Below are the code and all the weights of a small trained network. Each question names an input and a target symbol and asks about switching units off, where a switched-off unit gives its printed mean instead of its output.

import numpy as np


def w(rows, s, z=0):
    codes = np.array(rows[::2]) - 128.0
    scale = np.full(codes.shape[1], s)
    scale[-1] = z or s
    return codes * scale


def f(y):
    return np.maximum(y, 0)


def softmax(a):
    e = np.exp(a - a.max(-1, keepdims=True))
    return e / e.sum(-1, keepdims=True)


def log_softmax(a):
    a = a - a.max(-1, keepdims=True)
    return a - np.log(np.exp(a).sum(-1, keepdims=True))


def net(x, mask):
    ids = ['ΠΣγθμτφ'.index(c) for c in x.split()]
    T = len(ids)
    res = E[ids] + P[:T]
    q, k, v = (res @ M[0].T for M in (Q, K, V))
    z = softmax(np.where(np.tri(T) > 0, q @ k.T / 4**0.5, -1e9)) @ v
    res = res + np.where(mask[0], z, O[0][:, -1]) @ O[0][:, :-1]
    y = f(res @ A[0][:, :-1].T + A[0][:, -1])
    res = res + np.where(mask[1:13], y, B[0][:, -1]) @ B[0][:, :-1]
    return log_softmax(res[-1] @ U[:, :-1].T + U[:, -1])


Q, K, V, O, A, B = {}, {}, {}, {}, {}, {}
E = w([
[168,145,150,224,1],'Π',
[72,102,208,114,74],'Σ',
[186,93,240,114,160],'γ',
[100,204,161,199,189],'θ',
[72,14,107,114,155],'μ',
[78,19,158,193,100],'τ',
[107,70,92,105,193],'φ',
],0.016)
P = w([
[142,124,36,118,99],'0',
[129,181,13,104,97],'1',
[127,134,70,115,128],'2',
[115,99,107,118,156],'3',
[103,73,134,127,177],'4',
[84,71,137,128,179],'5',
[83,65,152,132,197],'6',
[71,63,174,117,197],'7',
[47,78,190,110,211],'8',
[32,84,183,105,225],'9',
[3,114,200,98,226],'10',
[25,70,188,96,234],'11',
],0.0041)
Q[0] = w([
[89,1,200,167,174],'head 0',
[198,209,50,141,12],'head 0',
[210,110,149,129,121],'head 0',
[210,215,31,131,168],'head 0',
],0.0064)
K[0] = w([
[10,175,188,180,162],'head 0',
[189,61,108,167,84],'head 0',
[96,89,186,170,130],'head 0',
[166,82,102,123,123],'head 0',
],0.013)
V[0] = w([
[185,126,189,27,14],'head 0',
[122,128,114,123,140],'head 0',
[133,211,172,253,223],'head 0',
[228,63,80,124,208],'head 0',
],0.0057)
O[0] = w([
[183,67,248,143,190,84],'head 0',
[160,44,84,112,121,117],'head 0',
[171,139,2,183,68,226],'head 0',
[146,154,92,63,157,3],'head 0',
],0.008,0.004)
A[0] = w([
[192,179,168,116,173,173],'neuron 0',
[83,213,141,169,115,132],'neuron 1',
[110,168,48,133,131,82],'neuron 2',
[126,113,113,143,71,126],'neuron 3',
[151,150,119,108,250,15],'neuron 4',
[156,162,144,134,102,135],'neuron 5',
[112,78,186,42,159,116],'neuron 6',
[144,135,120,151,192,50],'neuron 7',
[141,130,82,104,196,123],'neuron 8',
[149,46,136,76,194,2],'neuron 9',
[134,132,125,120,121,83],'neuron 10',
[181,169,183,67,203,37],'neuron 11',
],0.014,0.0055)
B[0] = w([
[130,64,117,130,164,157],'neuron 0',
[144,90,111,117,109,187],'neuron 1',
[128,147,158,113,93,199],'neuron 2',
[154,147,167,116,182,209],'neuron 3',
[113,183,247,139,126,149],'neuron 4',
[120,162,107,169,109,148],'neuron 5',
[151,142,96,82,96,255],'neuron 6',
[138,131,128,103,83,139],'neuron 7',
[120,159,182,187,138,152],'neuron 8',
[95,180,76,166,135,185],'neuron 9',
[124,109,120,127,145,128],'neuron 10',
[182,138,117,136,141,159],'neuron 11',
],0.014,0.0095)
U = w([
[175,108,90,112,176,165],'Π',
[71,191,150,143,174,123],'Σ',
[110,116,164,47,60,89],'γ',
[149,158,49,139,40,32],'θ',
[144,110,172,199,99,44],'μ',
[53,2,131,198,187,254],'τ',
[86,110,21,122,139,185],'φ',
],0.008,0.0052)

Each question gives the input, a string of symbols that net reads in full, and the target symbol t.
The units are the heads (4 rows each of Q, K, V and O) and the neurons (one row each of A and B). Each row of codes is followed by its name. A weight is (code - 128) times the scale printed after its matrix; where a second scale follows, it is the last column's (O, A, B and U).
mask holds one flag per unit, heads first, then neurons. A switched-off unit (its flag False) gives its mean, the last column of its rows in O or B, instead of its output. The means were averaged over made-up inputs and are rounded, as every weight is.
A unit's drop is (log p(t) with every unit on - log p(t) with that unit switched off) / (log p(t) with every unit on - log p(t) with every unit switched off).
The circuit of an input: a set's keep is (log p(t) with only the set's units on - log p(t) with every unit switched off) / (log p(t) with every unit on - log p(t) with every unit switched off). Starting from the 12 units with the biggest drops (on a tie, the unit counted first), units are removed one at a time, each time the one whose removal leaves the highest keep (on an exact tie, the one counted first), for as long as the keep stays at least 0.8.
circuit, biggest first: the units of the circuit, biggest drop first
most important unit: the unit with the biggest drop
top k neurons: the k neurons with the biggest drops, biggest first
drop when u is switched off: that unit's drop, to one decimal
input μ μ Σ μ Σ γ Σ μ, target φ: circuit, biggest first : neuron 9; neuron 6; head 0; neuron 3
input φ τ Σ μ θ θ, target θ: circuit, biggest first : head 0; neuron 1
input γ γ φ μ γ γ φ μ Σ φ, target Σ: top 3 neurons : neuron 4; neuron 9; neuron 8
input τ φ Σ φ Σ Σ γ μ μ τ γ, target Π: most important unit : neuron 11
input Σ Σ Π, target μ: circuit, biggest first : head 0; neuron 6
input φ γ Π, target μ: circuit, biggest first : neuron 6; head 0
input τ Σ τ θ γ Σ Π φ Σ γ θ θ, target θ: circuit, biggest first : head 0; neuron 2
input φ φ τ τ φ, target Σ: top 2 neurons : neuron 4; neuron 8
input μ Σ θ, target τ: circuit, biggest first : neuron 6; neuron 0; neuron 1
input Σ Σ γ, target Π: circuit, biggest first : head 0; neuron 11; neuron 6; neuron 0
input τ τ τ Σ Σ Σ Π γ μ Σ μ, target φ: top 2 neurons : neuron 6; neuron 9
input μ γ θ Σ τ τ Σ φ γ τ Σ γ, target τ: drop when neuron 0 is switched off : 0.4
input γ θ Σ Σ τ Π Σ γ, target τ: drop when head 0 is switched off : 0.5
input τ Π τ Π Σ θ φ Σ τ Σ Σ, target τ: top neuron : neuron 6
input Π τ Σ θ, target τ: drop when neuron 6 is switched off : 0.8
input τ θ τ Σ Σ γ φ Σ Σ Σ γ Σ, target τ: drop when neuron 6 is switched off : 0.8
